Below is a small trained network, with its code and all its weights. Each question gives an input and a target symbol and asks what happens when units are switched off, that is, made to give their printed mean instead of their output.

import numpy as np


def w(rows, s, z=0):
    codes = np.array(rows[::2]) - 128.0
    scale = np.full(codes.shape[1], s)
    scale[-1] = z or s
    return codes * scale


def norm(h):
    return h / np.sqrt((h * h).mean(-1, keepdims=True) + 1e-5)


def f(y):
    return y / 2 * (1 + np.tanh(0.7978845608 * (y + 0.044715 * y**3)))


def softmax(a):
    e = np.exp(a - a.max(-1, keepdims=True))
    return e / e.sum(-1, keepdims=True)


def log_softmax(a):
    a = a - a.max(-1, keepdims=True)
    return a - np.log(np.exp(a).sum(-1, keepdims=True))


def net(x, mask):
    ids = ['ΓΛΦαδζηθμστ'.index(c) for c in x.split()]
    T = len(ids)
    res = E[ids] + P[:T]
    u = 0
    for l in range(3):
        q, k, v = (norm(res) @ M[l].T for M in (Q, K, V))
        z = softmax(np.where(np.tri(T) > 0, q @ k.T / 2**0.5, -1e9)) @ v
        res = res + np.where(mask[u], z, O[l][:, -1]) @ O[l][:, :-1]
        u += 1
        y = f(norm(res) @ A[l][:, :-1].T + A[l][:, -1])
        res = res + np.where(mask[u : u + 4], y, B[l][:, -1]) @ B[l][:, :-1]
        u += 4
    return log_softmax(norm(res)[-1] @ U[:, :-1].T + U[:, -1])


Q, K, V, O, A, B = {}, {}, {}, {}, {}, {}
E = w([
[169,51,252,173],'Γ',
[57,73,95,144],'Λ',
[180,109,133,139],'Φ',
[71,166,155,153],'α',
[89,80,90,149],'δ',
[121,223,174,104],'ζ',
[88,102,134,92],'η',
[119,105,143,100],'θ',
[44,61,146,205],'μ',
[128,143,71,99],'σ',
[136,184,137,179],'τ',
],0.026)
P = w([
[50,129,147,74],'0',
[89,137,152,70],'1',
[98,125,144,76],'2',
[102,100,128,83],'3',
[117,63,122,102],'4',
[147,33,121,122],'5',
[132,9,124,155],'6',
],0.012)
Q[0] = w([
[157,67,43,3],'L0H1',
[125,162,130,93],'L0H1',
],0.043)
K[0] = w([
[126,47,45,4],'L0H1',
[108,170,132,95],'L0H1',
],0.037)
V[0] = w([
[82,172,190,197],'L0H1',
[61,81,242,6],'L0H1',
],0.021)
O[0] = w([
[174,162,247,181,13],'L0H1',
[13,49,153,42,254],'L0H1',
],0.013,0.0091)
A[0] = w([
[95,122,153,243,112],'L0N1',
[126,84,200,111,159],'L0N2',
[165,71,130,147,110],'L0N3',
[121,254,201,61,2],'L0N4',
],0.03,0.0053)
B[0] = w([
[1,148,245,190,172],'L0N1',
[44,176,229,68,255],'L0N2',
[61,97,143,106,135],'L0N3',
[19,226,158,131,183],'L0N4',
],0.016,0.0097)
Q[1] = w([
[233,55,237,155],'L1H1',
[7,192,108,199],'L1H1',
],0.011)
K[1] = w([
[76,136,182,5],'L1H1',
[135,127,137,150],'L1H1',
],0.028)
V[1] = w([
[140,113,123,237],'L1H1',
[133,3,183,216],'L1H1',
],0.024)
O[1] = w([
[172,80,107,2,6],'L1H1',
[119,89,150,122,51],'L1H1',
],0.016,0.013)
A[1] = w([
[154,206,130,10,113],'L1N1',
[97,34,140,134,202],'L1N2',
[184,46,251,136,4],'L1N3',
[126,249,25,128,58],'L1N4',
],0.03,0.0028)
B[1] = w([
[163,197,131,41,139],'L1N1',
[211,119,117,180,202],'L1N2',
[164,172,89,4,154],'L1N3',
[7,87,92,83,249],'L1N4',
],0.032,0.018)
Q[2] = w([
[158,88,183,116],'L2H1',
[161,251,196,4],'L2H1',
],0.022)
K[2] = w([
[147,99,123,111],'L2H1',
[254,152,104,204],'L2H1',
],0.032)
V[2] = w([
[118,251,153,136],'L2H1',
[98,144,166,60],'L2H1',
],0.034)
O[2] = w([
[208,93,20,232,125],'L2H1',
[140,3,69,161,248],'L2H1',
],0.016,0.011)
A[2] = w([
[211,138,116,105,38],'L2N1',
[207,195,16,40,86],'L2N2',
[54,205,98,142,149],'L2N3',
[234,254,151,215,1],'L2N4',
],0.032,0.006)
B[2] = w([
[99,140,93,125,138],'L2N1',
[178,128,70,1,147],'L2N2',
[168,136,94,124,253],'L2N3',
[254,41,127,205,177],'L2N4',
],0.045,0.016)
U = w([
[174,27,163,43,88],'Γ',
[100,127,194,114,237],'Λ',
[122,136,109,119,57],'Φ',
[47,184,123,251,62],'α',
[133,199,153,102,251],'δ',
[137,212,24,184,152],'ζ',
[211,127,58,3,103],'η',
[33,119,2,89,94],'θ',
[74,62,202,149,84],'μ',
[130,133,104,122,79],'σ',
[218,136,120,159,253],'τ',
],0.012,0.0063)

Each question gives the input, a string of symbols that net reads in full, and the target symbol t.
The units are the heads (2 rows each of Q, K, V and O) and the neurons (one row each of A and B). Each row of codes is followed by its name. A weight is (code - 128) times the scale printed after its matrix; where a second scale follows, it is the last column's (O, A, B and U).
mask holds one flag per unit, layer by layer, with each layer's heads first. A switched-off unit (its flag False) gives its mean, the last column of its rows in O or B, instead of its output. The means were averaged over made-up inputs and are rounded, as every weight is.
A unit's drop is (log p(t) with every unit on - log p(t) with that unit switched off) / (log p(t) with every unit on - log p(t) with every unit switched off).
The circuit of an input: a set's keep is (log p(t) with only the set's units on - log p(t) with every unit switched off) / (log p(t) with every unit on - log p(t) with every unit switched off). Starting from the 12 units with the biggest drops (on a tie, the unit counted first), units are removed one at a time, each time the one whose removal leaves the highest keep (on an exact tie, the one counted first), for as long as the keep stays at least 0.8.
circuit, biggest first: the units of the circuit, biggest drop first
k most important neurons: the k neurons with the biggest drops, biggest first
top k neurons in layer l: the k neurons of layer l with the biggest drops, biggest first
drop of u: that unit's drop, to one decimal
input Γ α σ Λ ζ σ ζ, target Λ: 3 most important neurons => L1N2, L0N4, L0N2
input η σ Γ σ δ Γ Φ, target τ: top neuron in layer 1 => L1N4
input σ σ ζ μ μ, target μ: 2 most important neurons => L0N1, L0N2
input Λ ζ Λ τ σ δ, target η: circuit, biggest first => L0H1, L1H1
input Φ σ τ, target τ: 2 most important neurons => L1N4, L2N4
input δ Λ Φ σ θ μ, target Λ: circuit, biggest first => L0N2, L0N1, L0H1
input ζ δ τ η, target η: 2 most important neurons => L1N1, L2N2
input σ Φ δ δ Λ, target τ: 2 most important neurons => L1N2, L1N4
input σ τ τ Λ, target η: 2 most important neurons => L2N2, L1N4
input θ Φ σ α, target α: 2 most important neurons => L0N2, L1N4
input δ σ ζ μ, target δ: 3 most important neurons => L1N4, L1N3, L0N2
input η τ σ ζ, target τ: 3 most important neurons => L1N4, L2N4, L0N1
input Λ ζ δ τ σ, target η: circuit, biggest first => L0H1, L1H1, L1N1
input τ σ σ τ σ μ, target τ: circuit, biggest first => L0H1
input Λ Λ μ Γ σ δ Γ, target δ: 2 most important neurons => L1N3, L0N2
input η τ θ, target η: 3 most important neurons => L1N1, L1N4, L2N2
input η σ σ δ Λ Λ δ, target τ: 2 most important neurons => L1N4, L1N2
input η δ Λ δ ζ Φ μ, target δ: 2 most important neurons => L1N3, L1N4
input τ σ σ σ ζ Γ, target τ: 3 most important neurons => L1N4, L2N4, L0N1
input σ ζ Φ μ σ μ, target μ: 3 most important neurons => L0N1, L1N4, L0N2
input Λ μ θ Γ ζ Γ, target Λ: top 2 neurons in layer 2 => L2N3, L2N2
input α Λ Φ τ δ Φ Λ, target τ: top neuron in layer 1 => L1N4
input σ σ Γ Λ η, target μ: top 2 neurons in layer 0 => L0N4, L0N2
input α δ σ Λ δ δ δ, target τ: top 3 neurons in layer 1 => L1N2, L1N4, L1N3
input σ Λ σ Λ σ Λ Γ, target Λ: top 3 neurons in layer 0 => L0N2, L0N1, L0N3
input Γ σ ζ Λ σ ζ μ, target Λ: top 2 neurons in layer 1 => L1N2, L1N3
input σ Γ ζ, target ζ: top 2 neurons in layer 1 => L1N4, L1N2
input Λ η Λ, target μ: drop of L1N4 => 0.2
input σ δ σ Φ δ σ α, target δ: drop of L0H1 => 0.8
